In the rows, 128 means zero.
Each row has a class, written after it.
132; 115; 143; 124; 108; 131; 133; 137; 135; 115; 122; 133; 114; 131; 136; 149; 132; 123; 135; 119; 118; 132; 127; 165; 112; 126; 114; 132; 132; 104; 129; 117; 117; 138; 133; 131; 140 | bola
146; 112; 116; 142; 82; 134; 148; 126; 123; 95; 109; 111; 173; 126; 119; 171; 144; 101; 107; 139; 139; 116; 200; 170; 93; 132; 137; 122; 121; 79; 140; 83; 143; 76; 92; 136; 163 | Bav
116; 112; 127; 138; 146; 114; 114; 139; 147; 115; 124; 146; 111; 125; 145; 136; 148; 130; 165; 100; 105; 136; 89; 181; 99; 100; 126; 111; 138; 118; 146; 131; 145; 129; 144; 139; 126 | bola
132; 114; 116; 119; 108; 124; 101; 140; 128; 119; 136; 162; 107; 130; 149; 139; 140; 132; 200; 114; 98; 101; 71; 181; 110; 117; 115; 106; 134; 108; 163; 131; 121; 123; 139; 166; 108 | Kif
133; 126; 100; 145; 133; 135; 118; 130; 151; 101; 105; 107; 140; 97; 136; 129; 119; 121; 137; 130; 124; 138; 101; 137; 101; 119; 145; 129; 133; 153; 156; 122; 138; 102; 101; 149; 120 | levu
132; 110; 130; 123; 144; 137; 106; 127; 138; 122; 123; 131; 110; 137; 147; 146; 132; 128; 154; 124; 121; 144; 83; 161; 130; 116; 119; 114; 124; 138; 130; 127; 139; 123; 133; 128; 138 | fotar
127; 105; 127; 106; 134; 142; 131; 103; 133; 117; 136; 146; 121; 145; 155; 146; 166; 156; 154; 122; 99; 132; 89; 156; 140; 113; 157; 120; 116; 108; 133; 131; 142; 110; 122; 142; 123 | togar
111; 130; 82; 162; 133; 138; 148; 164; 157; 110; 88; 89; 116; 85; 137; 165; 116; 76; 130; 138; 104; 139; 82; 100; 107; 105; 119; 114; 133; 97; 163; 142; 117; 109; 98; 140; 163 | fotar
122; 115; 128; 135; 132; 142; 116; 137; 140; 116; 133; 133; 112; 129; 149; 137; 130; 141; 161; 116; 110; 138; 74; 165; 110; 122; 121; 107; 130; 118; 138; 125; 131; 120; 128; 143; 126 | pizad
127; 99; 98; 133; 119; 128; 92; 89; 135; 120; 159; 84; 124; 157; 201; 169; 153; 181; 138; 116; 82; 94; 87; 231; 137; 112; 132; 97; 144; 165; 117; 128; 181; 74; 154; 112; 150 | Piled
115; 117; 122; 120; 129; 112; 104; 153; 121; 136; 119; 145; 109; 138; 145; 130; 114; 105; 169; 120; 110; 113; 63; 122; 112; 114; 107; 113; 137; 94; 137; 150; 112; 151; 137; 143; 119 | bonak
126; 109; 126; 131; 139; 137; 118; 128; 143; 115; 119; 137; 113; 120; 146; 136; 137; 149; 161; 113; 100; 137; 91; 158; 104; 114; 120; 116; 140; 126; 135; 131; 128; 122; 137; 144; 112 | sizi
105; 137; 117; 145; 142; 146; 112; 154; 147; 126; 126; 128; 89; 127; 149; 154; 126; 109; 161; 126; 108; 143; 46; 139; 110; 107; 107; 110; 145; 101; 143; 146; 141; 142; 138; 124; 144 | pizad
115; 151; 181; 96; 121; 106; 110; 141; 121; 115; 105; 162; 103; 134; 123; 130; 175; 36; 117; 107; 113; 119; 77; 154; 164; 134; 121; 133; 155; 107; 97; 181; 113; 96; 175; 118; 143 | bonak
130; 143; 105; 160; 128; 158; 109; 142; 111; 119; 117; 98; 141; 82; 161; 136; 134; 133; 129; 135; 109; 129; 76; 129; 109; 110; 131; 124; 128; 129; 185; 133; 143; 100; 109; 139; 136 | levu
128; 147; 84; 123; 191; 102; 68; 229; 152; 141; 133; 126; 116; 85; 183; 97; 110; 101; 169; 92; 96; 136; 44; 221; 43; 98; 81; 94; 164; 148; 172; 146; 117; 213; 154; 136; 137 | bonak
141; 139; 109; 133; 117; 117; 119; 133; 124; 100; 91; 117; 126; 104; 122; 127; 131; 91; 92; 142; 113; 132; 96; 127; 135; 134; 126; 160; 152; 169; 134; 150; 118; 67; 104; 138; 130 | bonak
104; 124; 143; 82; 169; 100; 48; 161; 131; 141; 155; 109; 66; 158; 114; 138; 121; 39; 102; 120; 126; 149; 34; 204; 169; 138; 145; 124; 150; 133; 120; 205; 164; 153; 169; 92; 150 | Bav
149; 116; 145; 113; 120; 123; 74; 85; 121; 118; 135; 146; 108; 145; 161; 119; 116; 149; 167; 115; 132; 105; 97; 180; 128; 126; 134; 113; 101; 147; 128; 116; 145; 111; 148; 145; 107 | Kif
120; 129; 84; 136; 122; 121; 91; 159; 158; 124; 131; 103; 133; 122; 165; 132; 126; 124; 142; 105; 91; 129; 90; 189; 64; 109; 124; 106; 144; 155; 137; 149; 132; 133; 157; 133; 138 | togar
123; 104; 128; 130; 119; 130; 107; 127; 135; 117; 127; 146; 124; 132; 145; 140; 149; 135; 178; 112; 110; 122; 100; 175; 96; 115; 125; 104; 130; 114; 141; 128; 131; 122; 146; 153; 127 | sizi
136; 172; 128; 169; 82; 157; 97; 151; 144; 140; 90; 29; 165; 86; 162; 228; 117; 42; 128; 118; 88; 115; 43; 168; 138; 97; 162; 142; 203; 144; 118; 176; 172; 80; 138; 88; 226 | fotar
156; 173; 71; 160; 132; 120; 147; 175; 163; 69; 64; 98; 152; 73; 108; 146; 130; 75; 109; 136; 129; 158; 92; 119; 94; 122; 138; 164; 146; 177; 155; 130; 121; 72; 77; 151; 169 | levu
154; 92; 87; 127; 152; 185; 154; 66; 125; 134; 108; 107; 115; 143; 153; 164; 105; 165; 130; 158; 141; 178; 117; 33; 177; 125; 122; 145; 109; 119; 141; 86; 147; 130; 95; 97; 111 | levu
113; 130; 114; 122; 133; 105; 116; 136; 143; 123; 135; 143; 96; 151; 133; 112; 140; 110; 147; 117; 102; 104; 89; 150; 123; 129; 136; 93; 137; 121; 120; 152; 134; 132; 133; 116; 112 | Bav
122; 145; 81; 148; 143; 121; 111; 164; 130; 127; 62; 114; 143; 101; 144; 115; 101; 94; 105; 123; 100; 135; 83; 141; 89; 91; 111; 119; 105; 131; 145; 121; 121; 107; 112; 108; 153 | bonak
122; 132; 109; 146; 122; 136; 135; 148; 135; 120; 107; 99; 147; 95; 139; 123; 147; 116; 90; 140; 114; 141; 135; 141; 84; 114; 129; 149; 115; 141; 153; 130; 125; 97; 116; 132; 163 | Piled
144; 147; 88; 128; 105; 147; 116; 156; 150; 108; 102; 85; 161; 114; 141; 151; 147; 80; 102; 144; 108; 122; 86; 143; 111; 137; 154; 136; 157; 173; 142; 140; 117; 99; 78; 112; 147 | Noz
138; 141; 127; 137; 92; 120; 97; 144; 165; 123; 102; 73; 171; 74; 113; 117; 136; 95; 139; 123; 132; 130; 144; 175; 81; 143; 161; 133; 147; 199; 147; 143; 134; 105; 89; 147; 139 | Piled
98; 74; 128; 81; 100; 158; 91; 102; 91; 148; 147; 145; 110; 215; 152; 172; 108; 54; 100; 136; 140; 150; 98; 81; 154; 132; 98; 140; 141; 136; 117; 167; 85; 141; 184; 101; 138 | fotar
134; 152; 83; 166; 123; 127; 118; 164; 156; 116; 100; 86; 178; 113; 160; 137; 142; 108; 122; 135; 110; 127; 99; 156; 67; 114; 111; 130; 142; 204; 146; 123; 116; 111; 113; 117; 149 | levu
125; 109; 124; 125; 126; 127; 97; 133; 148; 122; 129; 141; 105; 146; 143; 151; 150; 130; 154; 129; 120; 132; 63; 173; 115; 123; 114; 118; 121; 112; 145; 132; 123; 140; 138; 131; 123 | Noz
125; 131; 96; 157; 114; 114; 137; 135; 149; 99; 96; 120; 153; 101; 122; 123; 133; 104; 120; 127; 122; 124; 152; 155; 89; 120; 123; 122; 129; 145; 134; 112; 132; 81; 110; 142; 135 | levu
126; 141; 119; 144; 115; 142; 137; 129; 154; 113; 112; 109; 138; 89; 121; 133; 143; 104; 162; 137; 120; 136; 125; 110; 119; 122; 161; 120; 137; 128; 151; 146; 147; 106; 90; 159; 116 | togar
146; 174; 76; 159; 52; 124; 127; 128; 157; 103; 58; 92; 138; 82; 100; 89; 102; 123; 95; 132; 141; 101; 154; 94; 47; 141; 171; 145; 101; 192; 121; 124; 97; 88; 81; 140; 155 | Kif
121; 120; 124; 119; 126; 120; 110; 134; 132; 116; 128; 142; 106; 126; 150; 128; 153; 137; 158; 111; 110; 125; 74; 175; 126; 119; 118; 103; 131; 120; 148; 133; 130; 111; 143; 143; 120 | Piled
131; 126; 121; 129; 131; 122; 105; 139; 135; 118; 130; 157; 110; 129; 144; 132; 137; 129; 161; 112; 111; 131; 63; 176; 117; 112; 120; 120; 135; 115; 141; 145; 121; 130; 144; 143; 120 | Noz
132; 131; 92; 164; 135; 121; 140; 142; 149; 106; 96; 107; 144; 91; 141; 137; 149; 105; 140; 132; 117; 131; 119; 132; 101; 111; 123; 107; 133; 129; 158; 125; 127; 88; 107; 142; 138 | fotar
133; 125; 113; 122; 139; 139; 115; 122; 138; 116; 125; 146; 119; 138; 169; 145; 156; 143; 170; 119; 111; 140; 74; 165; 127; 105; 114; 91; 93; 93; 151; 117; 139; 120; 132; 141; 125 | togar
130; 126; 93; 109; 165; 93; 98; 153; 149; 106; 78; 114; 116; 128; 114; 86; 131; 149; 90; 115; 119; 151; 76; 151; 84; 143; 132; 129; 140; 231; 109; 145; 96; 119; 89; 114; 109 | sizi
132; 139; 112; 155; 116; 113; 138; 124; 154; 95; 103; 112; 131; 95; 110; 127; 137; 97; 115; 134; 138; 136; 146; 132; 103; 140; 139; 128; 147; 132; 131; 134; 132; 78; 91; 148; 128 | pizad
142; 142; 98; 164; 114; 114; 148; 127; 131; 96; 80; 118; 145; 93; 139; 135; 144; 128; 145; 123; 113; 123; 120; 140; 114; 111; 121; 118; 137; 135; 154; 110; 127; 77; 100; 138; 137 | bola
142; 121; 158; 114; 144; 102; 113; 123; 121; 107; 151; 157; 109; 133; 133; 125; 167; 119; 127; 107; 116; 129; 79; 180; 174; 148; 122; 133; 156; 149; 124; 148; 117; 99; 161; 139; 98 | Noz
111; 124; 145; 104; 150; 126; 124; 167; 145; 121; 135; 138; 89; 132; 128; 129; 145; 85; 123; 127; 113; 143; 89; 174; 122; 114; 153; 134; 152; 106; 114; 164; 133; 160; 135; 120; 145 | topal
129; 138; 96; 152; 136; 105; 138; 151; 129; 100; 108; 106; 145; 103; 115; 133; 141; 78; 102; 127; 132; 145; 134; 129; 106; 132; 132; 143; 173; 148; 134; 146; 129; 81; 129; 132; 155 | pizad
136; 167; 80; 133; 107; 133; 102; 137; 171; 100; 91; 65; 155; 104; 132; 134; 110; 88; 82; 145; 117; 118; 132; 97; 76; 138; 134; 146; 148; 189; 119; 151; 143; 79; 72; 120; 153 | Piled
116; 82; 143; 148; 110; 182; 120; 96; 115; 119; 126; 120; 137; 123; 210; 176; 165; 141; 162; 126; 131; 134; 112; 171; 103; 97; 89; 84; 98; 98; 163; 86; 134; 90; 156; 155; 146 | Kif
135; 112; 121; 124; 133; 146; 119; 126; 122; 127; 133; 145; 116; 145; 172; 166; 157; 152; 188; 122; 134; 127; 91; 178; 120; 101; 107; 89; 102; 85; 162; 101; 132; 142; 146; 140; 134 | Kif
130; 119; 119; 110; 141; 145; 115; 129; 146; 121; 133; 126; 111; 132; 154; 148; 146; 147; 165; 127; 104; 144; 88; 167; 125; 118; 135; 118; 133; 129; 139; 139; 145; 138; 118; 136; 124 | togar
153; 147; 81; 157; 97; 114; 141; 139; 127; 99; 101; 97; 170; 72; 98; 76; 132; 152; 110; 134; 139; 127; 178; 157; 91; 163; 142; 126; 158; 227; 141; 109; 108; 70; 64; 151; 116 | pizad
130; 126; 81; 161; 108; 137; 129; 125; 143; 119; 99; 105; 149; 101; 129; 139; 115; 130; 141; 145; 141; 123; 132; 111; 82; 111; 129; 117; 116; 132; 149; 104; 137; 104; 87; 152; 164 | fotar
137; 102; 107; 161; 143; 117; 146; 144; 127; 81; 86; 124; 135; 89; 136; 147; 134; 120; 151; 121; 118; 147; 140; 156; 97; 102; 124; 117; 108; 88; 172; 94; 132; 90; 114; 157; 151 | topal
125; 99; 137; 126; 138; 129; 104; 114; 146; 124; 133; 152; 116; 140; 139; 142; 157; 160; 181; 117; 108; 133; 90; 169; 108; 119; 119; 109; 118; 120; 149; 125; 130; 135; 131; 148; 101 | sizi
131; 133; 98; 148; 136; 123; 143; 151; 144; 94; 89; 104; 137; 89; 148; 132; 162; 122; 124; 131; 117; 142; 123; 156; 94; 115; 124; 108; 126; 117; 156; 113; 129; 94; 112; 140; 133 | togar
132; 168; 111; 175; 110; 110; 131; 181; 132; 105; 83; 85; 123; 67; 117; 132; 121; 90; 97; 126; 101; 118; 110; 129; 94; 125; 119; 130; 170; 124; 150; 147; 130; 93; 78; 124; 131 | bola
114; 89; 130; 141; 101; 79; 127; 125; 123; 109; 120; 163; 138; 90; 104; 116; 154; 100; 160; 106; 123; 103; 119; 188; 128; 129; 139; 104; 148; 107; 168; 122; 110; 78; 117; 201; 93 | bonak
156; 170; 80; 128; 144; 120; 125; 140; 143; 108; 118; 115; 127; 88; 115; 132; 120; 86; 124; 143; 139; 134; 138; 148; 133; 127; 142; 137; 140; 118; 149; 152; 147; 123; 83; 134; 155 | Noz
116; 135; 119; 122; 217; 105; 153; 218; 152; 157; 154; 106; 137; 127; 138; 112; 129; 138; 96; 116; 108; 192; 119; 176; 98; 109; 92; 152; 202; 210; 138; 161; 61; 242; 175; 84; 85 | topal
128; 112; 128; 158; 123; 130; 142; 107; 144; 104; 97; 113; 135; 89; 127; 144; 129; 129; 168; 128; 124; 135; 141; 103; 107; 114; 138; 137; 132; 115; 164; 117; 142; 105; 108; 159; 131 | bola
122; 134; 103; 149; 127; 128; 133; 127; 143; 108; 92; 107; 141; 92; 126; 144; 128; 109; 129; 135; 132; 125; 132; 113; 108; 114; 127; 124; 137; 125; 149; 119; 138; 99; 105; 145; 145 | bonak
142; 134; 104; 144; 132; 139; 126; 150; 127; 115; 97; 78; 135; 92; 127; 156; 130; 97; 111; 148; 141; 143; 117; 111; 118; 128; 136; 136; 149; 132; 147; 131; 143; 106; 92; 124; 171 | fotar
127; 147; 113; 164; 101; 113; 120; 150; 146; 118; 105; 85; 139; 81; 122; 129; 151; 100; 145; 138; 124; 115; 116; 135; 104; 132; 134; 126; 155; 157; 156; 138; 142; 95; 108; 143; 140 | Piled
122; 97; 128; 105; 117; 124; 93; 156; 120; 104; 127; 121; 118; 138; 155; 148; 136; 110; 140; 105; 105; 130; 70; 216; 120; 124; 115; 114; 134; 133; 130; 127; 138; 89; 161; 144; 162 | Piled
123; 136; 109; 165; 116; 130; 123; 152; 130; 118; 91; 88; 126; 97; 128; 136; 131; 104; 122; 135; 120; 136; 112; 140; 113; 119; 123; 120; 147; 157; 151; 123; 142; 104; 102; 114; 140 | bola
127; 138; 102; 168; 116; 134; 136; 137; 154; 98; 93; 123; 142; 69; 128; 139; 133; 96; 158; 135; 107; 133; 97; 140; 111; 106; 126; 127; 143; 116; 171; 133; 130; 79; 109; 166; 126 | Noz
95; 91; 110; 173; 101; 141; 100; 85; 156; 105; 104; 62; 181; 120; 192; 178; 145; 160; 210; 142; 59; 54; 91; 169; 82; 115; 141; 111; 174; 212; 148; 94; 170; 67; 121; 129; 164 | pizad
131; 131; 100; 110; 164; 117; 88; 143; 143; 123; 146; 124; 125; 114; 165; 129; 148; 132; 140; 102; 104; 127; 54; 201; 114; 117; 123; 101; 174; 152; 137; 149; 141; 129; 143; 139; 127 | sizi
142; 171; 142; 157; 117; 81; 152; 189; 115; 93; 82; 108; 117; 53; 111; 125; 201; 36; 116; 117; 132; 122; 117; 183; 133; 135; 172; 115; 183; 104; 136; 161; 143; 77; 89; 142; 157 | togar
118; 96; 131; 138; 156; 137; 113; 149; 111; 116; 140; 158; 86; 131; 149; 161; 133; 128; 148; 115; 119; 140; 81; 158; 110; 98; 105; 115; 114; 33; 147; 119; 158; 135; 152; 143; 153 | Noz
117; 82; 132; 124; 152; 127; 130; 105; 160; 108; 147; 151; 94; 163; 177; 162; 169; 163; 205; 101; 90; 125; 56; 175; 132; 98; 150; 89; 109; 94; 153; 129; 138; 140; 145; 145; 107 | bola
136; 143; 99; 164; 118; 104; 137; 141; 142; 104; 94; 105; 128; 84; 112; 108; 122; 107; 126; 120; 118; 128; 120; 125; 109; 143; 139; 119; 146; 153; 140; 135; 118; 85; 87; 140; 120 | pizad
132; 134; 111; 161; 121; 123; 133; 150; 152; 113; 95; 102; 149; 94; 125; 128; 139; 85; 127; 141; 127; 142; 133; 121; 90; 120; 121; 135; 153; 156; 137; 143; 120; 94; 119; 141; 138 | fotar
124; 108; 138; 129; 118; 136; 106; 118; 147; 119; 129; 150; 117; 130; 146; 131; 139; 140; 171; 116; 107; 130; 84; 162; 110; 123; 118; 123; 121; 136; 145; 128; 123; 125; 143; 149; 106 | levu
129; 126; 139; 112; 152; 120; 116; 119; 131; 124; 128; 148; 104; 141; 147; 141; 158; 131; 137; 115; 113; 128; 78; 155; 153; 120; 122; 118; 125; 117; 128; 138; 131; 126; 140; 122; 123 | bonak
121; 111; 126; 131; 141; 132; 128; 133; 134; 102; 105; 158; 108; 121; 152; 131; 147; 133; 161; 108; 98; 135; 80; 159; 116; 110; 113; 108; 118; 110; 142; 131; 113; 108; 137; 140; 121 | Noz
116; 130; 135; 112; 145; 139; 102; 138; 148; 120; 131; 145; 103; 128; 154; 126; 141; 128; 152; 116; 105; 134; 48; 165; 114; 111; 132; 127; 128; 122; 137; 151; 129; 142; 153; 136; 128 | levu
130; 114; 105; 166; 122; 113; 157; 95; 149; 97; 92; 118; 145; 120; 129; 136; 133; 111; 104; 130; 120; 133; 180; 131; 97; 113; 132; 130; 94; 115; 128; 105; 136; 70; 125; 126; 150 | Bav
136; 142; 90; 155; 99; 98; 164; 156; 145; 94; 110; 117; 153; 107; 116; 133; 160; 85; 125; 135; 118; 110; 169; 156; 88; 130; 136; 116; 186; 129; 132; 143; 120; 83; 94; 144; 122 | Bav
97; 138; 36; 143; 121; 117; 76; 139; 140; 139; 86; 125; 87; 155; 181; 110; 127; 173; 103; 124; 63; 106; 25; 152; 45; 87; 100; 109; 65; 131; 135; 133; 126; 131; 158; 82; 184 | togar
140; 135; 110; 168; 114; 132; 138; 125; 121; 107; 101; 106; 142; 94; 140; 163; 137; 116; 163; 132; 128; 118; 123; 127; 119; 116; 126; 99; 141; 89; 169; 112; 152; 93; 89; 141; 141 | Bav
128; 135; 98; 146; 120; 136; 131; 134; 138; 104; 93; 84; 126; 92; 128; 146; 115; 134; 143; 141; 119; 127; 113; 127; 120; 116; 149; 125; 130; 138; 163; 125; 146; 98; 88; 138; 141 | Piled
